Below is a small trained network, with its code and all its weights. Each question gives an input and a target symbol and asks what happens when units are switched off, that is, made to give their printed mean instead of their output.

import numpy as np


def w(rows, s, z=0):
    codes = np.array(rows[::2]) - 128.0
    scale = np.full(codes.shape[1], s)
    scale[-1] = z or s
    return codes * scale


def norm(h):
    return h / np.sqrt((h * h).mean(-1, keepdims=True) + 1e-5)


def f(y):
    return y / 2 * (1 + np.tanh(0.7978845608 * (y + 0.044715 * y**3)))


def softmax(a):
    e = np.exp(a - a.max(-1, keepdims=True))
    return e / e.sum(-1, keepdims=True)


def log_softmax(a):
    a = a - a.max(-1, keepdims=True)
    return a - np.log(np.exp(a).sum(-1, keepdims=True))


def net(x, mask):
    ids = ['ΘΨΩαβδηλμξπστφ'.index(c) for c in x.split()]
    T = len(ids)
    res = E[ids] + P[:T]
    u = 0
    for l in range(2):
        q, k, v = (norm(res) @ M[l].T for M in (Q, K, V))
        z = softmax(np.where(np.tri(T) > 0, q @ k.T / 2**0.5, -1e9)) @ v
        res = res + np.where(mask[u], z, O[l][:, -1]) @ O[l][:, :-1]
        u += 1
        y = f(norm(res) @ A[l][:, :-1].T + A[l][:, -1])
        res = res + np.where(mask[u : u + 12], y, B[l][:, -1]) @ B[l][:, :-1]
        u += 12
    return log_softmax(norm(res)[-1] @ U[:, :-1].T + U[:, -1])


Q, K, V, O, A, B = {}, {}, {}, {}, {}, {}
E = w([
[75,184,147],'Θ',
[118,87,91],'Ψ',
[66,74,110],'Ω',
[127,94,140],'α',
[121,110,58],'β',
[155,194,117],'δ',
[203,145,254],'η',
[156,159,86],'λ',
[207,105,75],'μ',
[159,172,115],'ξ',
[167,192,187],'π',
[124,121,24],'σ',
[134,195,163],'τ',
[25,225,254],'φ',
],0.014)
P = w([
[67,255,130],'0',
[158,88,104],'1',
[161,97,103],'2',
[160,106,99],'3',
[154,74,137],'4',
[153,72,131],'5',
[160,83,140],'6',
],0.0066)
Q[0] = w([
[66,6,165],'L0H1',
[106,170,39],'L0H1',
],0.012)
K[0] = w([
[147,4,196],'L0H1',
[56,189,127],'L0H1',
],0.013)
V[0] = w([
[154,202,212],'L0H1',
[101,175,1],'L0H1',
],0.0061)
O[0] = w([
[79,179,20,255],'L0H1',
[134,3,5,228],'L0H1',
],0.0049,0.0022)
A[0] = w([
[121,130,112,37],'L0N1',
[132,145,43,124],'L0N2',
[132,137,171,62],'L0N3',
[207,99,211,14],'L0N4',
[145,144,87,81],'L0N5',
[2,4,119,202],'L0N6',
[133,118,134,5],'L0N7',
[143,133,136,65],'L0N8',
[177,124,96,162],'L0N9',
[146,172,152,136],'L0N10',
[144,129,140,16],'L0N11',
[250,178,134,172],'L0N12',
],0.0089,0.0023)
B[0] = w([
[114,135,121,110],'L0N1',
[76,100,178,251],'L0N2',
[112,135,144,118],'L0N3',
[60,104,86,157],'L0N4',
[100,126,141,157],'L0N5',
[135,103,253,241],'L0N6',
[135,159,97,91],'L0N7',
[134,133,100,109],'L0N8',
[127,117,154,187],'L0N9',
[112,93,150,161],'L0N10',
[122,157,90,96],'L0N11',
[96,70,133,250],'L0N12',
],0.015,0.0032)
Q[1] = w([
[221,125,174],'L1H1',
[251,208,121],'L1H1',
],0.013)
K[1] = w([
[94,61,98],'L1H1',
[101,28,255],'L1H1',
],0.0086)
V[1] = w([
[140,242,48],'L1H1',
[48,97,1],'L1H1',
],0.016)
O[1] = w([
[100,176,44,1],'L1H1',
[252,194,110,144],'L1H1',
],0.015,0.0055)
A[1] = w([
[194,178,147,18],'L1N1',
[116,147,130,136],'L1N2',
[145,100,73,221],'L1N3',
[94,85,96,59],'L1N4',
[151,8,100,118],'L1N5',
[118,142,139,183],'L1N6',
[114,155,210,133],'L1N7',
[112,133,135,105],'L1N8',
[78,89,155,133],'L1N9',
[112,163,208,4],'L1N10',
[126,128,146,105],'L1N11',
[116,152,129,175],'L1N12',
],0.019,0.0025)
B[1] = w([
[130,3,71,188],'L1N1',
[153,129,138,131],'L1N2',
[103,194,220,150],'L1N3',
[54,136,52,155],'L1N4',
[240,127,230,214],'L1N5',
[142,136,136,146],'L1N6',
[63,246,204,250],'L1N7',
[145,114,121,134],'L1N8',
[190,71,74,255],'L1N9',
[119,230,192,207],'L1N10',
[112,147,132,142],'L1N11',
[158,131,148,138],'L1N12',
],0.02,0.0071)
U = w([
[178,145,175,170],'Θ',
[78,5,182,75],'Ψ',
[120,81,204,65],'Ω',
[213,117,57,88],'α',
[32,104,57,77],'β',
[210,119,73,116],'δ',
[128,50,55,121],'η',
[98,69,175,46],'λ',
[254,94,117,111],'μ',
[26,57,53,126],'ξ',
[33,56,171,156],'π',
[216,169,155,78],'σ',
[179,207,65,254],'τ',
[59,213,87,158],'φ',
],0.011,0.0071)

Each question gives the input, a string of symbols that net reads in full, and the target symbol t.
The units are the heads (2 rows each of Q, K, V and O) and the neurons (one row each of A and B). Each row of codes is followed by its name. A weight is (code - 128) times the scale printed after its matrix; where a second scale follows, it is the last column's (O, A, B and U).
mask holds one flag per unit, layer by layer, with each layer's heads first. A switched-off unit (its flag False) gives its mean, the last column of its rows in O or B, instead of its output. The means were averaged over made-up inputs and are rounded, as every weight is.
A unit's drop is (log p(t) with every unit on - log p(t) with that unit switched off) / (log p(t) with every unit on - log p(t) with every unit switched off).
The circuit of an input: a set's keep is (log p(t) with only the set's units on - log p(t) with every unit switched off) / (log p(t) with every unit on - log p(t) with every unit switched off). Starting from the 12 units with the biggest drops (on a tie, the unit counted first), units are removed one at a time, each time the one whose removal leaves the highest keep (on an exact tie, the one counted first), for as long as the keep stays at least 0.8.
units of the circuit, in order: the units of the circuit, biggest drop first
most important unit: the unit with the biggest drop
k most important neurons: the k neurons with the biggest drops, biggest first
k most important neurons of layer l: the k neurons of layer l with the biggest drops, biggest first
input η π ξ Θ, target π: 2 most important neurons of layer 0 -> [L0N2; L0N12]
input π φ ξ Θ η, target ξ: 2 most important neurons of layer 0 -> [L0N4; L0N6]
input Θ Ω Θ, target τ: 2 most important neurons -> [L0N12; L0N6]
input δ Θ Ω α, target τ: units of the circuit, in order -> [L0N6; L0H1; L1H1]
input δ Θ β β τ, target τ: 3 most important neurons of layer 0 -> [L0N6; L0N4; L0N12]
input Θ Ψ α π, target φ: most important unit -> L0N6
input λ δ δ Θ, target μ: 2 most important neurons -> [L0N6; L1N1]
input δ β Θ λ Θ σ, target τ: units of the circuit, in order -> [L0N6; L1H1]
input η Ω β Θ ξ, target Ψ: 2 most important neurons of layer 0 -> [L0N2; L0N6]
input Θ Ω τ, target τ: 3 most important neurons -> [L0N6; L0N12; L1N7]
input δ Ψ π δ η π, target τ: units of the circuit, in order -> [L0N6; L1H1; L0H1]
input Θ π π φ φ τ η, target ξ: 4 most important neurons -> [L0N4; L0N12; L0N6; L1N5]
input δ π α, target τ: units of the circuit, in order -> [L0N6; L1H1; L0H1]
input τ λ η, target φ: 2 most important neurons -> [L0N4; L0N6]
input η Ω η, target π: units of the circuit, in order -> [L1H1; L0N6]
input φ φ λ, target ξ: most important neuron of layer 1 -> [L1N4]
input Θ φ Θ τ λ ξ ξ, target φ: 3 most important neurons of layer 0 -> [L0N6; L0N12; L0N2]
input Θ η Θ η, target τ: 2 most important neurons of layer 1 -> [L1N5; L1N9]
input η δ Ω ξ Θ π σ, target Ψ: units of the circuit, in order -> [L1H1; L0N2]
input τ ξ σ λ, target φ: units of the circuit, in order -> [L1H1; L0N6; L0N2]
input η η η, target π: units of the circuit, in order -> [L1H1]
input η Ψ φ τ, target π: 2 most important neurons of layer 1 -> [L1N1; L1N4]
input π Ψ Ψ Θ σ, target ξ: 3 most important neurons -> [L0N2; L0N6; L1N4]
input Θ δ π α δ, target φ: 3 most important neurons -> [L0N6; L0N12; L1N5]
